Each row, then one of two labels for whether it has a hidden trait; a new part has new ones:
In the rows, zero is written as 128.
[ 90 126 148 130 133 105 133 143 109 115 128 125 121 173 115 149 136 148
 121 135 108 133 133 105 147 131 108 167 124 148 113 136 148 125 141 125
 106 166 138 129 138 128 118 102 149 125 157 121]  q335
[ 79 128 150 128 134 102 133 148 107 110 125 124 119 180 112 151 134 152
 119 134 106 134 130 106 150 130 109 173 125 151 110 141 150 123 147 125
 110 170 140 130 132 128 120 101 150 125 161 121]  q335
[ 73 122  57 177 124 133 141  70 105 175  88 129 172 113 133 113 114 208
 176 159 123 115 151 255 123 114 164 216 136 115 108 202 142 105 219 159
 177 120 131 135  56 111 160 159 163 114 136 167]  q335
[104 127  88 154 123 131 135  96 116 156 103 130 152 126 132 117 119 175
 153 144 129 122 141 234 129 121 151 181 133 121 115 174 141 117 176 148
 154 121 126 131  88 120 144 144 149 120 132 153]  q335
[101 128 124 133 130 117 133 130 134 134 132 123 128 110 122 139 131 123
 135 128 120 125 128 122 120 123 118 119 130 127 130 121 133 121 127 125
 123 129 131 127 143 125 128 125 116 126 135 116]  q325
[124  91 136 200 170 190 200 110  67 192  86  83 100 164 145 120  75 144
 139 163 135 164  94  34 199 105  99 142 108  83 148  50  92 157 107 103
 103 130 110  88 181 172  93 160 118 121 177  92]  q325
[142 122 135  99 101 148 159 152 134 124 114 162 141 140 134  98 131 115
 121 122 173 119 126 149 113 125 149 130 113 107 121 138 111 126 141 115
 119 134 111 128  98 138 142 121 132 122 125 127]  q325
[125 131 163 141 140 137 156 141 115 127 166  98 128 156 110 154 100 133
 130 142  90 107 123 105 151 112 113 148 130 150 134  93 147 107 171 129
 142 110 136 126 121 116 146 119 139 138 139 151]  q325
[ 67 120 167  93 173 117 144 133 160 204 128 102  92  88 105 153  84 111
 156 121 106 120 130  59  83 137  95 131 149 116 144  41 190  86 106 131
 119  86 114 120 123 143 103 140 100 119  96 141]  q325
[ 77 133 127 139 134 127 136 144 129 136 142 129 120  97 123 143 136 118
 132 131 122 125 131 125 132 128 157 125 126 142 129 122 131 126 135 119
 133 140 127 128 158 120 126 124 106 136 136 113]  q335
[ 98 123 137 132 130 128 127 137 126 128 132 139 129 103 126 132 133 129
 132 129 151 120 134 107 138 129 107 118 136 140 125 126 158 131 146 117
 140 144 144 135 147 122 139 136 122 135 125 114]  q325
[  3 144 112 200 169 114 173 208 136 157  13 140  83  68 124 192 152  91
 182 123 174 123 164 156 198 136 239  98 116 191 183 126  95 155 168 119
 168 174  92 106 222 116  67 113  71 150 162 155]  q335
[ 55 129 183 129 138  65 139 164  68  93  93 121 106 194  92 183 144 201
 104 139  90 145 143  68 192 137  69 250 121 181  91 163 182 126 166 127
  78 189 156 129 123 134 100 101 177 114 187 128]  q335
[146 127 120 132 127 115 132 122 141 133  89 121 132 132 121 138 125 128
 140 117 126 127 127 136 119 120 106 107 131 116 142 125 136 124 128 129
 121 120 130 122 127 131 118 133 123 112 136 138]  q325
[137 134 156 139 136 137 155 137 122 126 159 104 128 155 113 146 102 137
 131 139  99 111 124 106 150 115 117 146 127 143 132  98 145 110 162 129
 138 114 136 126 121 119 141 120 137 136 134 149]  q325
[ 40 127  49 180 125 133 142  64 103 186  95 131 173  98 132 109 116 206
 178 165 110 114 154 255 119 112 178 228 136 115 100 201 147 100 220 156
 177 124 131 137  69 107 163 157 157 116 140 158]  q335
[112 128 119 135 129 129 129 119 125 136 127 123 133 119 128 128 128 136
 134 133 128 127 131 153 127 125 135 140 129 127 124 136 133 122 141 131
 134 128 130 131 122 125 132 131 129 128 131 130]  q335
[ 97 127 155 127 133 100 133 142 105 107 116 126 122 190 113 150 134 158
 120 133 112 135 135 106 151 132  97 175 127 149 111 140 151 127 149 128
  99 168 138 129 124 132 121 100 159 123 162 134]  q335
[ 64 118 165  89 162 118 143 133 163 202 129 104  93  92 106 150  85 110
 156 119 108 121 129  60  90 137  94 131 151 115 143  47 191  84 104 131
 118  86 113 119 125 143 104 138  99 115  95 142]  q325
[131 127 123 130 128 127 128 124 123 133 129 128 131 128 129 125 126 137
 135 131 130 130 130 141 129 127 130 135 128 130 127 134 130 127 134 130
 132 126 128 127 124 128 130 129 130 126 128 131]  q335
[120 133 154 141 138 130 149 138 119 129 167 106 127 148 113 145 107 129
 131 139  95 112 125 108 142 115 123 146 130 143 129 100 145 110 159 127
 140 116 136 127 129 119 139 120 131 138 135 142]  q325
[130 127 128 119 120 137 137 136 131 128 126 139 130 127 130 118 128 125
 124 126 143 125 127 139 124 126 132 126 123 122 126 127 120 126 129 123
 128 132 122 130 119 132 135 127 128 127 127 126]  q325
[164 124  91 143 125  78 155 108 160 152   2  89 137 149  93 188 123 120
 188 109 113 119 117 139  78 105  22  83 149  81 188 106 176 112 118 135
  94 103 145 103 126 143  87 150  86 100 173 160]  q325
[110 127 129 125 126 128 132 132 129 132 139 134 127 117 127 128 129 124
 127 139 131 126 128 128 123 126 131 127 127 128 124 126 117 124 133 124
 127 131 127 128 132 128 133 124 122 130 130 119]  q325
[ 90 106 131 164 170 179 173 126  83 159 132 104 115 121 134 134  97 131
 130 153 120 159 102  56 151 116 119 133 118 117 131  83 111 133 120 112
 119 136 126 104 165 163 118 135 110 130 152  79]  q325
[110 127 108 140 126 130 132 107 122 142 113 130 135 123 131 124 124 148
 142 137 122 124 135 183 125 123 139 153 130 124 120 147 131 121 155 137
 141 125 127 129 109 124 138 136 138 125 129 139]  q335
[115 129 128 127 126 121 125 134 123 130 128 120 143 126 130 127 135 130
 122 127 123 125 129 127 128 127 114 121 134 125 134 124 135 127 144 126
 127 116 134 134 132 129 128 137 129 134 124 136]  q335
[ 20 131  50 201 120 140 146  65  92 206  65 131 176  98 138 101 108 209
 188 167 116 107 165 255 121 105 201 249 141 107  91 203 159  90 219 161
 181 120 132 141  60 110 174 172 179 108 142 169]  q335
[128  92 147  86 143  96 164 132 151  87   1  83 154 193 127 175 110 111
 103 125  97 119  99 142  92 105  43 215 162 115 163 105 156  98 132 149
 142  82 107 136 159 143 131 135 178 109 105 109]  q335
[162 119  60 159 121  64 175  93 162 171   1  82 140 167  93 191 121 114
 189 108  89 113 109 146  80 103  10  84 163  81 186  91 203 104 106 139
  79  80 161  87 139 153  65 170  79 100 186 174]  q325
[148 125 110 136 123 106 142 119 156 139  49 109 135 136 117 154 127 125
 153 109 124 124 125 135 108 110  79 101 138 106 154 118 147 121 120 131
 113 116 139 118 133 135 110 140 111 101 145 141]  q325
[115 124 131 110 108 148 153 150 133 128 133 152 136 124 129 110 133 114
 120 125 157 120 127 129 114 125 151 127 116 117 121 131 122 118 147 116
 123 136 118 129 116 134 141 122 125 125 128 119]  q325
[ 87 128  82 157 125 132 137  92 116 158  87 129 155 116 132 117 120 177
 156 154 124 120 143 247 121 119 157 187 134 120 114 174 139 111 184 147
 157 123 132 134  86 118 148 145 148 121 133 148]  q335
[155 128 131 126 126 135 126 124 130 128 112 129 127 137 130 124 122 131
 130 124 136 130 128 130 130 129 123 128 129 124 134 129 128 132 126 131
 126 122 126 126 117 133 123 133 133 124 124 141]  q325
[ 73 103 178 137 129 132 127 146 109 158 103 182 122  67 122 192 143 140
 145 129 255  99 153  38 178 133  18  88 158 168 118 124 242 147 176  93
 171 183 197 153 197 126 170 168 119 142 104  96]  q325
[ 77  99 184 137 130 131 126 149 109 161  99 187 122  69 121 195 146 141
 151 129 255  98 154  33 185 135  14  89 161 169 118 113 245 150 180  90
 180 188 193 153 204 128 173 171 117 145 104  95]  q325
[120 132 147 138 137 135 148 138 118 125 164 104 125 147 114 144 106 132
 129 138 102 113 125 113 144 116 117 144 129 142 131 101 149 112 160 129
 137 114 135 129 127 119 139 122 136 135 135 144]  q325
[106 129 138 127 132 116 131 136 117 120 125 127 124 152 119 140 130 138
 124 131 120 131 130 115 136 129 112 149 126 137 121 134 135 126 134 126
 117 147 132 129 129 128 124 115 138 126 142 125]  q335
[ 47 120 168  92 166 116 150 130 163 203 128  95  89  83 103 154  82 103
 158 120 100 119 129  51  87 137  95 131 153 115 145  41 196  84 105 133
 117  83 112 120 126 144 103 140  96 115  97 142]  q325
[123 127 128 125 131 127 128 129 129 132 127 126 123 123 126 130 124 131
 131 128 126 127 128 121 126 128 131 129 130 127 130 121 137 123 129 129
 127 125 127 127 128 129 125 130 125 126 123 129]  q325
[108  95 136 175 172 190 192 119  66 169 110  94 110 142 141 125  78 135
 130 159 122 166  93  40 167 111 110 141 114 103 137  68 105 144 118 109
 116 134 122  91 167 169 108 146 120 125 162  80]  q325
[133 125 144 125 129 111 131 135 113 111 102 128 121 187 122 136 129 150
 122 129 122 134 133 116 145 131 113 162 126 137 119 143 137 129 137 130
 107 149 133 128 118 133 120 112 154 122 147 139]  q335
[112 126 130 121 123 129 135 134 128 132 135 132 132 120 129 127 130 119
 126 128 133 124 127 130 122 128 129 128 124 126 127 127 130 126 133 123
 128 132 123 129 128 128 131 126 124 130 128 120]  q325
[127  92 136 178 170 191 199 117  66 171 100  91 109 150 141 126  78 141
 132 158 133 165  94  30 176 112 107 141 112  97 140  60  98 147 116 110
 113 131 120  87 161 171 104 146 119 122 161  89]  q325
[163 131 155 134 132 135 143 131 120 123 135 108 130 166 120 134 107 137
 131 133 112 115 127 120 152 120 115 142 130 134 132 110 137 119 152 133
 135 112 132 124 122 125 134 127 141 131 130 160]  q325
[ 42 143 118 193 161 116 165 203 135 151   1 144  83  93 128 178 147  98
 177 122 185 124 164 160 203 137 238 103 117 183 186 131  93 159 164 126
 164 166  92 108 207 123  66 117  83 147 154 162]  q335
[100 118 145 134 130 129 128 134 121 142 121 147 124 102 124 153 136 135
 135 130 178 115 137  97 147 130  89 113 139 144 124 127 176 134 148 113
 145 150 157 136 157 128 145 143 122 136 121 112]  q325
[117 128 132 127 129 125 129 134 125 125 130 129 127 136 126 133 130 130
 126 130 126 129 128 129 128 129 127 133 127 132 125 129 130 127 132 127
 127 136 130 128 134 128 126 123 129 128 135 124]  q335
[ 90 113 142  90 105 176 203 197 147 132 134 180 155 108 132 105 144  89
 103 121 228 106 117 163  83 116 183 127 108  88 105 139 110 110 165  87
 111 155  93 134  79 151 173 105 117 125 125  94]  q325
[122 128 131 126 127 127 127 127 132 134 132 127 125 122 126 127 125 112
 133 128 127 128 123 126 124 129 123 125 130 127 130 120 134 125 125 125
 127 125 126 129 130 129 124 127 125 126 128 130]  q325
[104 123 128 136 140 139 140 130 119 138 134 123 125 118 127 132 124 126
 131 137 118 135 122 114 132 125 125 127 126 127 127 115 129 125 127 122
 125 133 129 125 146 133 128 129 119 130 134 111]  q325
[ 60 103 175 138 129 130 126 148 109 157 110 180 121  58 121 191 143 138
 149 131 254  97 151  44 177 133  23  93 157 170 115 121 246 145 178  92
 170 183 197 153 198 126 171 165 114 145 108  92]  q325
[ 46 130  67 169 128 131 140  86 108 170 118 130 159  93 127 121 122 181
 163 157 106 117 147 255 119 115 166 201 133 124 105 184 145 105 204 148
 166 129 132 136  90 112 158 149 147 123 135 142]  q335
[104 127 138 118 139 125 132 131 140 153 136 118 115 114 121 135 113 122
 135 127 116 124 128 103 114 131 121 129 136 124 131 102 150 113 122 127
 124 116 125 125 131 133 120 131 117 124 117 130]  q325
[ 31 127  49 200 121 134 147  64  92 201  72 133 177 103 138 100 109 208
 191 166 119 108 163 255 119 106 196 249 140 108  90 202 150  93 220 160
 177 115 131 140  58 111 176 173 180 108 142 171]  q335
[ 93 118 149 135 130 130 123 137 120 142 125 150 124  91 126 157 137 134
 136 131 180 114 139  89 145 130  78 119 141 146 122 122 181 135 150 112
 149 153 158 139 162 125 146 142 121 136 121 108]  q325
[ 68 126 186 124 137  65 139 155  66  91  77 123 106 210  94 182 140 210
 105 137  94 148 144  69 198 139  56 249 119 175  93 175 185 128 167 129
  74 184 155 127 117 138  97 102 187 110 183 136]  q335
[120 138 127 113 118 100 123 148 109 132 105  98 176 145 146 104 145 147
 109 124 124 116 132 138 108 128  76 106 151 103 151 121 153 125 184 122
 118  78 151 150 123 136 127 170 146 142 113 171]  q335
[114 108 145  85 102 186 201 206 150 128 122 186 162 126 137  98 141  94
 103 117 255 102 115 177  79 116 196 128 108  81 103 144  96 111 164  91
 107 158  90 131  62 160 174 102 122 120 120  97]  q325
[ 49 142 115 196 161 117 165 200 137 150   1 144  83  99 129 179 145  97
 174 119 190 125 164 166 203 138 235 101 116 184 189 134  82 161 165 125
 164 168  92 106 202 121  58 118  84 144 155 169]  q335
[105 113 136 113 136 116 146 132 137 110  54 106 139 135 126 152 122 114
 113 129  92 122 120 129 107 116  96 161 144 125 142 115 141 111 133 134
 137 111 123 134 151 131 130 129 144 124 120 106]  q335
[101 128 148 128 132 102 133 138 112 110 112 126 120 185 116 148 133 154
 120 131 118 134 132 108 149 132 105 165 125 147 112 139 146 126 141 128
 103 161 135 129 125 130 119 107 153 124 157 128]  q335
[ 76  96 183 137 127 132 124 145 107 165  87 188 120  76 124 191 142 147
 152 127 255  97 158  31 192 136  15  85 161 173 118 116 243 155 185  90
 177 187 194 148 202 129 175 170 121 144  98  98]  q325
[ 86 139 120 150 139 125 142 154 131 135  87 132 112 111 128 146 140 115
 145 126 144 126 142 138 157 131 205 118 123 154 147 128 122 141 140 126
 142 144 116 122 166 125 108 125 110 137 138 137]  q335
[132 130 129 125 123 121 125 131 122 129 115 124 141 136 134 122 131 137
 126 126 130 126 128 134 126 128 114 120 134 123 135 128 132 128 139 127
 125 112 133 133 120 131 124 138 134 130 122 141]  q335
[126 129 118 133 127 129 129 120 126 140 120 128 132 129 131 125 127 136
 128 131 129 127 131 148 128 127 134 136 129 126 126 133 129 125 135 132
 133 124 129 128 119 126 130 132 129 125 130 135]  q335
